data = [[22, 24, 25, 20, 23, -9, 20, -36, -42], [-43, -10, -2, -38, -42, -27, 22, 29, 25], [24, -39, -38, -31, -26, 8, -40, -38, -36]]
Give the median of all entries.
Answer: -10
The entry just left of the largest entry: 22
Give the entry just right of 8.
Answer: -40
The entry just left of the centre entry is -38
The third entry in reading order -> 25
The maximum -> 29

W = (32, 29, 7, 30, 83, 41, 43, 23)
Give the last entry.
23
Give the entry just left of the largest entry.
30
Give the second entry from the left.
29
The second entry from the right: 43

Read these off the array that follows. Indices start at 0.
1) Report the entry directly above the largest entry.
2) Report the entry in row 2 and column 0.
3) Report the entry just right of -8.
4) Report the entry in row 2 and column 2.
5) Report the maximum.
6) Report the entry in the bottom-right corner.
7) Report the entry in the bottom-left corner.
8) Report the entry just left of 24.
[[ 27 -33 -49 -23  53  30 -16 -23  39 -45 -10  13]
 [ 84   1 -11  15  19  -8  26 -30  47  30 -23 -17]
 [-47  32 -46   0  21 -33  50 -10 -32  59  13  11]
 [-45   9 -17  44 -30 -61  19  -9 -55  34  44   5]
 [-12 -24 -18 -27   5 -28  -7 -21 -10  -6  17 -14]
 [ 31 -17  18  -6   4 -13   6 -59  40 -18  -7  31]
 [ 28  36   6   3  10 -25 -23 -11  15 -45 -10  19]
 [-21 -16  19  36 -44 -87 -34  75  -5 -44  23  47]
 [-42  -6 -24  42 -73 -13 -84  45 -28 -20  43  47]
 [ -3 -46 -31 -10   2 -23  45  14  14 -21  40 -18]
 [ 83  24  13  23 -31   1  35 -44  53 -39   1 -11]
 [ 64  -5   8 -27  47 -24  27  -2 -16  30 -45 -31]
 [ 52 -23 -12  46  -7  36  23 -33 -40  59   3 -56]
 [-28 -12  39  50  -4 -52 -23  10  67 -24  17  45]
 [-11  -6  -4  -5 -69 -38 -19  58 -21  29  23   3]]
1) 27
2) -47
3) 26
4) -46
5) 84
6) 3
7) -11
8) 83

m =
[[-82 -49 -47  17 -48 -80  28  61  68  29  37  52]
 [-70 -34 -12  -3 -46  46  40  48  60  -8  59  21]
 [ 56 -18  17 -31   0   6 -15 -34  -5  20  -4 -24]
 [  3   0 -20  23   1  12  17  -1 -29 -31  10 -11]
 [-43 -42 -28  29 -17 -71 -15  37  46  24  24  16]
 [-59 -50   8 -17 -52  28  44  46  45   8  49  10]
 [ 17  -8  17  -5  10 -15 -43  26 -24  25  -3  30]
 [-24  46  50  21  20  -3  62 -13 -31 -23 -21 -44]
 [-72 -45 -20 -10 -70  26  78  71  67  12  77  15]]
Rows and columns are numbered from 0.
Give the bottom-left entry.
Answer: -72
Give the entry in row 1 and column 1.
Answer: -34
The top-right entry -> 52
Give the entry just right of the largest entry.
Answer: 71
Give the entry at row 1, column 0.
Answer: -70
Give the entry just right of the smallest entry.
Answer: -49
The entry just right of -21 is -44
The top entry of the column that holds the smallest entry -> -82
Give the top entry of the column that holds the largest entry.
Answer: 28
The entry at row 0, column 2 -> -47
Give the maximum.
Answer: 78
The entry in the bottom-right corner -> 15
The entry directly below 50: -20
Give the entry in row 2 and column 0.
Answer: 56
Give the entry just left of the largest entry.
Answer: 26
Give the entry just left of 30.
Answer: -3
Give the entry just left of 15.
Answer: 77
The entry directly above 6 is 46
The entry directly below 48 is -34

M =
array([[ 13.080,   6.586,   1.193,  11.253,   5.824, -10.040,   9.198,
         22.173],
       [  8.072,  13.993,   1.093,  13.591,   9.807,   7.932,  12.419,
          9.982],
       [ 13.312,  10.520,   4.159,  18.845,  18.600,  -5.137,   0.905,
         13.895],
       [  6.953,   7.070,  13.280,  18.125,  18.179,   2.561,   2.510,
          7.517],
       [  2.971,  12.201,  -0.285,  17.594,   1.537,  -0.044,   6.126,
         11.050],
       [  1.282,  -0.194,   8.702,  11.215,   9.581,  -9.844,   7.055,
          9.268],
       [  3.270,  14.348,   9.790,  10.465,  15.189,  14.284, -15.083,
         -8.139],
       [ 16.416,   9.858,   6.921,   8.968,   7.344,   7.525,   8.537,
          9.162],
       [ -6.063,   3.108,  12.681,   8.764,  14.607,   7.907,   5.334,
          0.382],
       [ 12.688,  20.532, -12.188,   8.889,   4.398,   3.659,   0.680,
         12.324],
       [  3.584,   3.599,  19.512,  12.263,  13.094,   7.616,  -2.375,
         -3.062]])
The entry just left of the largest entry is 9.198
The entry just left of 11.050 -> 6.126
Which number is the 1st entry in reading order?
Answer: 13.080
Which number is the largest entry?
Answer: 22.173
Which number is the entry just right of 2.510?
Answer: 7.517
The entry just right of 1.093 -> 13.591
The entry just left of 14.348: 3.270
Which number is the second largest entry?
Answer: 20.532

Questions about the row below.
1) Give the entry just right of -10.
2) Give the entry just right of 7.
3) Give the entry just left of -13.
7	0	40	76	-6	-14	-7	-13	-3	-11	-3	-41	-10	41	16	1
1) 41
2) 0
3) -7

B =
-4,12,-3,16,-1,19,-5,1,23,14,13,11,21,-3
2,-16,22,-8,33,-6,29,4,2,-7,-6,2,-33,0
11,49,-3,20,-1,16,4,18,25,15,-9,-3,7,-3
Read off the first entry of the smallest entry's row.
Answer: 2
Read off the entry in the top-right corner.
Answer: -3
Read off the largest entry in the last column.
Answer: 0
The first entry, reading row by row -> -4
The entry directly below 33 is -1
The 2nd entry in reading order is 12
The entry in the bottom-right corner: -3
Read off the largest entry.
Answer: 49
Read off the entry just left of the largest entry.
Answer: 11
Read off the bottom entry of the column that holds the smallest entry.
Answer: 7
The entry directly above the largest entry is -16
The minimum: -33
The entry just right of 1 is 23
Read off the second largest entry.
Answer: 33
Read off the entry just left of 25.
Answer: 18
